Below are the code and all the weights of a small trained network. Each question names an input and a class and asks about switching units off, where a switched-off unit gives its printed mean instead of its output.

import numpy as np


def w(rows, s, z=0):
    codes = np.array(rows[::2]) - 128.0
    scale = np.full(codes.shape[1], s)
    scale[-1] = z or s
    return codes * scale


def norm(h):
    return h / np.sqrt((h * h).mean(-1, keepdims=True) + 1e-5)


def f(y):
    return np.maximum(y, 0)


def log_softmax(a):
    a = a - a.max(-1, keepdims=True)
    return a - np.log(np.exp(a).sum(-1, keepdims=True))


def net(x, mask):
    res = np.array(x, float).reshape(1, 3) / 4 @ E
    u = 0
    for l in range(4):
        y = f(norm(res) @ A[l][:, :-1].T + A[l][:, -1])
        res = res + np.where(mask[u : u + 7], y, B[l][:, -1]) @ B[l][:, :-1]
        u += 7
    return log_softmax(norm(res)[-1] @ U[:, :-1].T + U[:, -1])


A, B = {}, {}
E = w([
[61,176,147,20,130,104,29,116,147,114,169],'x0',
[189,81,255,128,88,49,134,97,5,60,133],'x1',
[132,218,116,41,42,169,196,121,145,126,41],'x2',
],0.01)
A[0] = w([
[106,153,137,47,124,116,6,129,129,126,137,193],'L0N1',
[111,102,156,197,176,109,63,118,118,107,169,73],'L0N2',
[118,128,143,75,111,114,73,122,115,120,139,1],'L0N3',
[108,154,20,130,125,143,124,130,199,122,103,163],'L0N4',
[97,89,48,185,186,132,95,143,194,148,174,104],'L0N5',
[93,155,82,77,150,136,55,116,154,137,141,54],'L0N6',
[112,93,61,146,197,128,68,104,159,129,135,40],'L0N7',
],0.015,0.0029)
B[0] = w([
[43,103,174,20,102,139,109,146,168,99,235,245],'L0N1',
[216,44,74,75,190,172,186,137,140,197,115,231],'L0N2',
[49,176,108,244,202,147,120,65,89,157,17,181],'L0N3',
[103,69,124,93,173,147,234,84,123,215,91,240],'L0N4',
[168,235,172,152,98,172,14,123,62,68,166,249],'L0N5',
[247,84,117,160,54,98,220,235,167,144,123,207],'L0N6',
[63,166,148,177,117,94,71,192,120,140,187,207],'L0N7',
],0.013,0.014)
A[1] = w([
[99,96,65,174,147,90,82,107,180,66,85,28],'L1N1',
[77,157,181,110,89,93,130,69,109,44,55,75],'L1N2',
[91,99,135,2,178,119,57,59,107,81,134,24],'L1N3',
[123,122,82,143,124,107,96,97,169,78,123,25],'L1N4',
[105,114,123,119,108,69,109,110,146,91,100,72],'L1N5',
[60,177,158,147,76,100,119,86,149,32,94,1],'L1N6',
[105,12,124,160,202,65,119,121,148,106,156,52],'L1N7',
],0.018,0.0021)
B[1] = w([
[84,103,141,143,95,123,90,101,154,109,180,128],'L1N1',
[102,197,118,63,94,53,28,174,170,46,85,235],'L1N2',
[15,139,161,99,228,197,84,109,66,232,147,254],'L1N3',
[126,72,178,74,147,88,114,111,149,118,109,128],'L1N4',
[122,171,137,125,109,122,158,106,123,143,137,145],'L1N5',
[134,249,123,103,101,155,115,47,77,79,41,192],'L1N6',
[119,39,239,168,167,221,161,128,99,156,222,232],'L1N7',
],0.011,0.0092)
A[2] = w([
[206,139,123,113,60,76,127,133,163,74,78,51],'L2N1',
[108,141,106,147,107,124,178,105,144,143,89,75],'L2N2',
[208,103,100,118,65,40,137,154,131,41,91,24],'L2N3',
[171,115,117,126,180,135,161,95,74,169,55,218],'L2N4',
[115,113,46,205,184,76,156,79,135,178,35,28],'L2N5',
[165,78,141,175,121,100,133,169,159,116,190,160],'L2N6',
[171,200,96,254,132,109,79,100,86,91,81,2],'L2N7',
],0.019,0.002)
B[2] = w([
[123,149,139,170,82,131,127,171,124,108,187,198],'L2N1',
[138,170,106,109,127,114,116,132,137,123,102,183],'L2N2',
[141,125,101,186,84,141,114,206,159,111,215,194],'L2N3',
[143,167,151,162,83,147,128,133,132,74,126,249],'L2N4',
[111,190,167,136,124,145,105,114,102,84,87,180],'L2N5',
[97,109,110,147,115,96,102,83,107,80,82,228],'L2N6',
[123,54,179,146,233,184,134,115,107,252,163,220],'L2N7',
],0.02,0.011)
A[3] = w([
[131,100,66,52,148,98,196,116,210,172,103,7],'L3N1',
[186,168,106,192,157,99,147,128,88,176,76,76],'L3N2',
[113,82,93,152,208,130,131,108,140,183,136,47],'L3N3',
[65,146,141,125,133,95,121,125,102,165,174,126],'L3N4',
[135,136,143,204,141,108,81,171,165,114,202,112],'L3N5',
[236,67,136,196,100,101,125,120,111,54,111,84],'L3N6',
[99,189,112,113,125,48,1,153,143,104,145,132],'L3N7',
],0.021,0.0018)
B[3] = w([
[133,168,102,101,117,97,99,138,100,230,170,164],'L3N1',
[62,80,166,54,190,115,82,77,157,69,105,170],'L3N2',
[112,144,186,140,138,108,100,105,108,184,135,203],'L3N3',
[249,132,114,205,157,130,120,96,119,123,85,219],'L3N4',
[100,85,129,168,106,111,142,144,142,67,186,253],'L3N5',
[144,114,15,85,143,60,142,115,128,147,59,202],'L3N6',
[132,146,109,131,87,140,195,137,177,66,72,231],'L3N7',
],0.019,0.016)
U = w([
[120,83,225,161,224,178,74,85,80,160,170,212],'0',
[150,120,107,189,54,103,139,199,163,39,190,182],'1',
[87,241,176,74,122,170,135,89,143,67,32,108],'2',
[133,176,109,51,81,98,164,154,138,246,151,63],'3',
[169,55,45,114,155,59,146,86,84,126,63,6],'4',
],0.012,0.0015)

Each question gives the input, the list of numbers given to net, and the class t.
The units are the neurons (one row each of A and B). Each row of codes is followed by its name. A weight is (code - 128) times the scale printed after its matrix; where a second scale follows, it is the last column's (A, B and U).
mask holds one flag per neuron, layer by layer. A switched-off neuron (its flag False) gives its mean, the last column of its row in B, instead of its output. The means were averaged over made-up inputs and are rounded, as every weight is.
A unit's drop is (log p(t) with every unit on - log p(t) with that unit switched off) / (log p(t) with every unit on - log p(t) with every unit switched off).
The circuit of an input: a set's keep is (log p(t) with only the set's units on - log p(t) with every unit switched off) / (log p(t) with every unit on - log p(t) with every unit switched off). Starting from the 12 units with the biggest drops (on a tie, the unit counted first), units are removed one at a time, each time the one whose removal leaves the highest keep (on an exact tie, the one counted first), for as long as the keep stays at least 0.8.
circuit, biggest first: the units of the circuit, biggest drop first
unit that matters most: the unit with the biggest drop
top k neurons: the k neurons with the biggest drops, biggest first
top k neurons in layer l: the k neurons of layer l with the biggest drops, biggest first
drop when u is switched off: that unit's drop, to one decimal
input [0,-4,1], class 2: top 2 neurons -> L0N4; L0N1
input [8,-2,3], class 3: top 2 neurons -> L0N1; L0N6
input [6,-6,0], class 1: circuit, biggest first -> L0N6
input [-5,5,1], class 1: top 4 neurons -> L0N2; L0N4; L0N1; L0N5
input [-5,4,-5], class 4: top 2 neurons -> L0N1; L3N6
input [6,0,0], class 1: top 3 neurons -> L0N6; L0N4; L2N7
input [-1,5,2], class 1: top 2 neurons -> L0N1; L0N2
input [1,-7,2], class 3: top 2 neurons -> L0N4; L0N3
input [4,0,2], class 3: top 2 neurons -> L0N1; L0N6
input [8,0,7], class 3: top 2 neurons -> L0N5; L0N6
input [-8,0,3], class 2: top 4 neurons -> L0N5; L0N1; L0N6; L1N2
input [1,-1,1], class 3: top 2 neurons -> L0N4; L0N6
input [8,2,1], class 2: top 2 neurons -> L0N2; L0N1
input [0,5,8], class 1: unit that matters most -> L0N1
input [-7,6,0], class 4: top 2 neurons -> L0N5; L0N6
input [7,-2,-1], class 1: top 2 neurons -> L0N6; L0N1
input [-3,2,1], class 1: top 4 neurons -> L0N1; L0N7; L0N2; L0N4
input [1,8,4], class 2: top 2 neurons in layer 1 -> L1N2; L1N3
input [1,-8,3], class 3: top 2 neurons in layer 0 -> L0N4; L0N3
input [2,7,2], class 2: top neuron in layer 0 -> L0N6
input [-8,-1,3], class 2: top 2 neurons in layer 0 -> L0N1; L0N5
input [0,7,-6], class 4: top 2 neurons in layer 0 -> L0N1; L0N2
input [6,-2,5], class 3: top 2 neurons in layer 0 -> L0N6; L0N1
input [-1,-7,2], class 2: top 2 neurons in layer 0 -> L0N4; L0N1
input [3,-4,-2], class 1: top 2 neurons in layer 0 -> L0N6; L0N5
input [-5,1,-8], class 4: top 3 neurons in layer 0 -> L0N2; L0N3; L0N1
input [4,-5,-1], class 1: unit that matters most -> L0N6
input [-6,6,-2], class 4: top 2 neurons in layer 0 -> L0N1; L0N5
input [5,-4,-3], class 1: drop when L3N7 is switched off -> 0.0
input [-5,-6,5], class 2: drop when L0N1 is switched off -> 0.2
